Here is a tiny trained network, its code and every weight. The questions are about switching its units off for an input and a class, where a switched-off unit gives its printed mean instead of its output.

import numpy as np


def w(rows, s, z=0):
    codes = np.array(rows[::2]) - 128.0
    scale = np.full(codes.shape[1], s)
    scale[-1] = z or s
    return codes * scale


def norm(h):
    return h / np.sqrt((h * h).mean(-1, keepdims=True) + 1e-5)


def f(y):
    return y / 2 * (1 + np.tanh(0.7978845608 * (y + 0.044715 * y**3)))


def log_softmax(a):
    a = a - a.max(-1, keepdims=True)
    return a - np.log(np.exp(a).sum(-1, keepdims=True))


def net(x, mask):
    res = np.array(x, float).reshape(1, 3) / 4 @ E
    u = 0
    for l in range(4):
        y = f(norm(res) @ A[l][:, :-1].T + A[l][:, -1])
        res = res + np.where(mask[u : u + 7], y, B[l][:, -1]) @ B[l][:, :-1]
        u += 7
    return log_softmax(norm(res)[-1] @ U[:, :-1].T + U[:, -1])


A, B = {}, {}
E = w([
[111,122,2,155,175,98,98,73,55,114,151],'x0',
[102,14,118,87,65,87,81,142,168,225,199],'x1',
[119,246,123,71,98,80,13,158,89,173,75],'x2',
],0.0039)
A[0] = w([
[174,214,92,148,159,157,149,70,107,25,73,226],'0.n0',
[148,178,111,195,128,153,128,122,121,123,161,3],'0.n1',
[135,105,91,89,53,140,71,149,128,149,194,98],'0.n2',
[138,124,96,222,161,67,116,114,77,77,158,68],'0.n3',
[43,93,15,183,204,17,81,78,25,92,190,135],'0.n4',
[148,100,106,137,110,64,110,190,109,80,102,161],'0.n5',
[135,118,249,80,53,171,175,175,253,159,77,199],'0.n6',
],0.0024,0.0062)
B[0] = w([
[91,26,140,190,109,90,62,192,118,214,149,253],'0.n0',
[132,140,131,48,82,60,215,100,113,88,66,93],'0.n1',
[74,139,86,253,138,102,141,212,179,169,64,126],'0.n2',
[171,143,116,31,102,132,193,66,169,177,16,112],'0.n3',
[148,101,99,90,188,234,187,150,118,238,51,190],'0.n4',
[38,141,118,181,81,203,100,91,133,196,128,154],'0.n5',
[149,108,51,110,205,217,79,93,108,215,142,243],'0.n6',
],0.003,0.0046)
A[1] = w([
[105,97,131,127,110,160,118,148,141,178,138,133],'1.n0',
[111,117,146,148,133,139,160,152,133,149,88,140],'1.n1',
[145,184,146,176,152,155,150,134,119,76,71,106],'1.n2',
[88,179,177,56,2,50,193,82,216,9,147,2],'1.n3',
[156,141,208,88,102,170,146,164,187,133,111,103],'1.n4',
[139,109,134,85,65,69,150,123,164,137,148,97],'1.n5',
[135,87,137,124,136,122,162,130,119,117,128,125],'1.n6',
],0.0073,0.0081)
B[1] = w([
[123,126,178,164,157,92,100,108,99,121,136,254],'1.n0',
[127,149,151,136,143,124,88,104,137,124,159,175],'1.n1',
[71,52,102,219,113,1,125,248,103,173,204,180],'1.n2',
[109,124,186,73,49,118,58,174,186,38,188,125],'1.n3',
[101,123,4,114,160,158,210,112,110,211,54,179],'1.n4',
[82,86,78,153,89,62,148,148,121,143,131,124],'1.n5',
[116,177,107,111,110,109,95,112,162,118,117,155],'1.n6',
],0.0072,0.0047)
A[2] = w([
[157,99,127,143,121,171,227,84,196,39,152,79],'2.n0',
[112,199,113,87,68,117,122,132,153,139,94,99],'2.n1',
[197,162,205,119,112,120,126,102,99,42,148,96],'2.n2',
[200,197,147,18,1,148,199,152,118,1,85,3],'2.n3',
[150,232,121,48,75,94,98,161,100,132,75,98],'2.n4',
[135,126,43,102,142,139,178,99,76,136,77,101],'2.n5',
[127,166,141,152,123,147,156,145,92,83,111,91],'2.n6',
],0.007,0.0076)
B[2] = w([
[63,203,123,118,76,168,117,122,189,86,174,245],'2.n0',
[93,152,93,150,126,158,145,125,167,99,161,117],'2.n1',
[113,103,118,135,164,108,111,101,118,163,99,82],'2.n2',
[41,117,19,196,67,255,129,154,121,214,138,125],'2.n3',
[91,160,144,113,96,181,174,119,180,82,155,254],'2.n4',
[123,96,92,104,145,149,134,109,122,176,94,230],'2.n5',
[95,103,109,164,124,97,125,175,141,160,152,55],'2.n6',
],0.0096,0.0015)
A[3] = w([
[178,76,179,79,104,36,150,153,54,77,107,2],'3.n0',
[79,208,137,83,73,181,112,143,124,74,153,63],'3.n1',
[147,45,148,107,49,2,119,158,159,151,127,95],'3.n2',
[236,155,226,113,178,126,102,66,76,65,86,95],'3.n3',
[120,195,200,146,136,159,117,77,154,89,129,184],'3.n4',
[147,80,109,144,113,195,170,91,195,60,161,76],'3.n5',
[156,128,61,115,170,187,168,92,116,195,44,110],'3.n6',
],0.0078,0.0054)
B[3] = w([
[2,181,9,95,130,166,36,67,99,183,100,117],'3.n0',
[141,128,173,167,82,127,130,69,215,66,202,198],'3.n1',
[132,139,124,209,165,70,198,218,62,78,127,196],'3.n2',
[221,140,196,79,170,166,164,200,92,67,40,143],'3.n3',
[153,118,169,113,101,171,90,136,138,67,149,206],'3.n4',
[106,210,131,84,67,136,81,100,161,112,124,190],'3.n5',
[113,101,41,26,179,204,160,28,101,195,34,254],'3.n6',
],0.0081,0.0057)
U = w([
[84,94,49,66,173,188,134,59,114,214,56,156],'0',
[101,84,141,216,140,24,118,226,84,135,181,151],'1',
[72,181,151,109,40,177,69,78,201,64,195,148],'2',
[209,109,208,77,167,178,107,180,84,65,57,145],'3',
[237,200,99,47,54,5,225,84,109,81,105,5],'4',
[231,196,117,66,43,6,220,69,106,91,86,5],'5',
[236,195,103,55,47,5,222,82,112,83,92,5],'6',
[243,201,95,41,61,8,225,92,113,84,114,5],'7',
],0.016)

Each question gives the input, the list of numbers given to net, and the class t.
The units are the neurons (one row each of A and B). Each row of codes is followed by its name. A weight is (code - 128) times the scale printed after its matrix; where a second scale follows, it is the last column's (A, B and U).
mask holds one flag per neuron, layer by layer. A switched-off neuron (its flag False) gives its mean, the last column of its row in B, instead of its output. The means were averaged over made-up inputs and are rounded, as every weight is.
A unit's drop is (log p(t) with every unit on - log p(t) with that unit switched off) / (log p(t) with every unit on - log p(t) with every unit switched off).
The circuit of an input: a set's keep is (log p(t) with only the set's units on - log p(t) with every unit switched off) / (log p(t) with every unit on - log p(t) with every unit switched off). Starting from the 12 units with the biggest drops (on a tie, the unit counted first), units are removed one at a time, each time the one whose removal leaves the highest keep (on an exact tie, the one counted first), for as long as the keep stays at least 0.8.
units of the circuit, in order: the units of the circuit, biggest drop first
most important unit: the unit with the biggest drop
top k neurons: the k neurons with the biggest drops, biggest first
top k neurons in layer l: the k neurons of layer l with the biggest drops, biggest first
drop of u: that unit's drop, to one decimal
input [-6,-5,-8], class 2: units of the circuit, in order	[2.n0]
input [3,-3,-2], class 3: top 2 neurons	[0.n0; 1.n4]
input [-7,-7,2], class 0: top 2 neurons	[1.n4; 1.n0]
input [2,-1,1], class 3: top 2 neurons	[1.n4; 1.n2]
input [-8,-2,-8], class 0: top 3 neurons	[1.n4; 3.n6; 2.n5]
input [-3,2,3], class 3: top 3 neurons	[0.n6; 1.n2; 1.n0]
input [-2,5,5], class 1: top 2 neurons	[1.n6; 1.n0]
input [-4,1,5], class 2: top 3 neurons	[2.n4; 0.n4; 0.n6]
input [-5,3,-6], class 2: top 4 neurons	[0.n6; 2.n0; 0.n4; 1.n2]
input [-7,8,4], class 1: top 2 neurons in layer 1	[1.n0; 1.n5]
input [-2,3,2], class 3: top 3 neurons	[0.n6; 1.n2; 0.n0]
input [-3,1,4], class 2: top 3 neurons	[0.n0; 2.n4; 0.n4]
input [6,-6,8], class 2: top 3 neurons	[1.n4; 2.n4; 0.n6]
input [-8,-2,-3], class 0: most important unit	1.n4
input [2,2,-3], class 3: top 4 neurons	[1.n4; 1.n2; 1.n0; 3.n3]
input [3,3,-5], class 2: top 2 neurons in layer 1	[1.n2; 1.n4]
input [2,0,-3], class 3: top 2 neurons	[1.n4; 0.n4]
input [-6,-7,3], class 1: top 2 neurons	[1.n2; 0.n4]
input [-2,-7,-4], class 1: drop of 1.n2	1.1
input [-7,-5,1], class 0: drop of 1.n4	4.2
input [-3,-6,5], class 1: units of the circuit, in order	[1.n2]
input [-7,-3,4], class 0: drop of 1.n4	5.2
input [1,0,1], class 3: drop of 3.n1	0.0
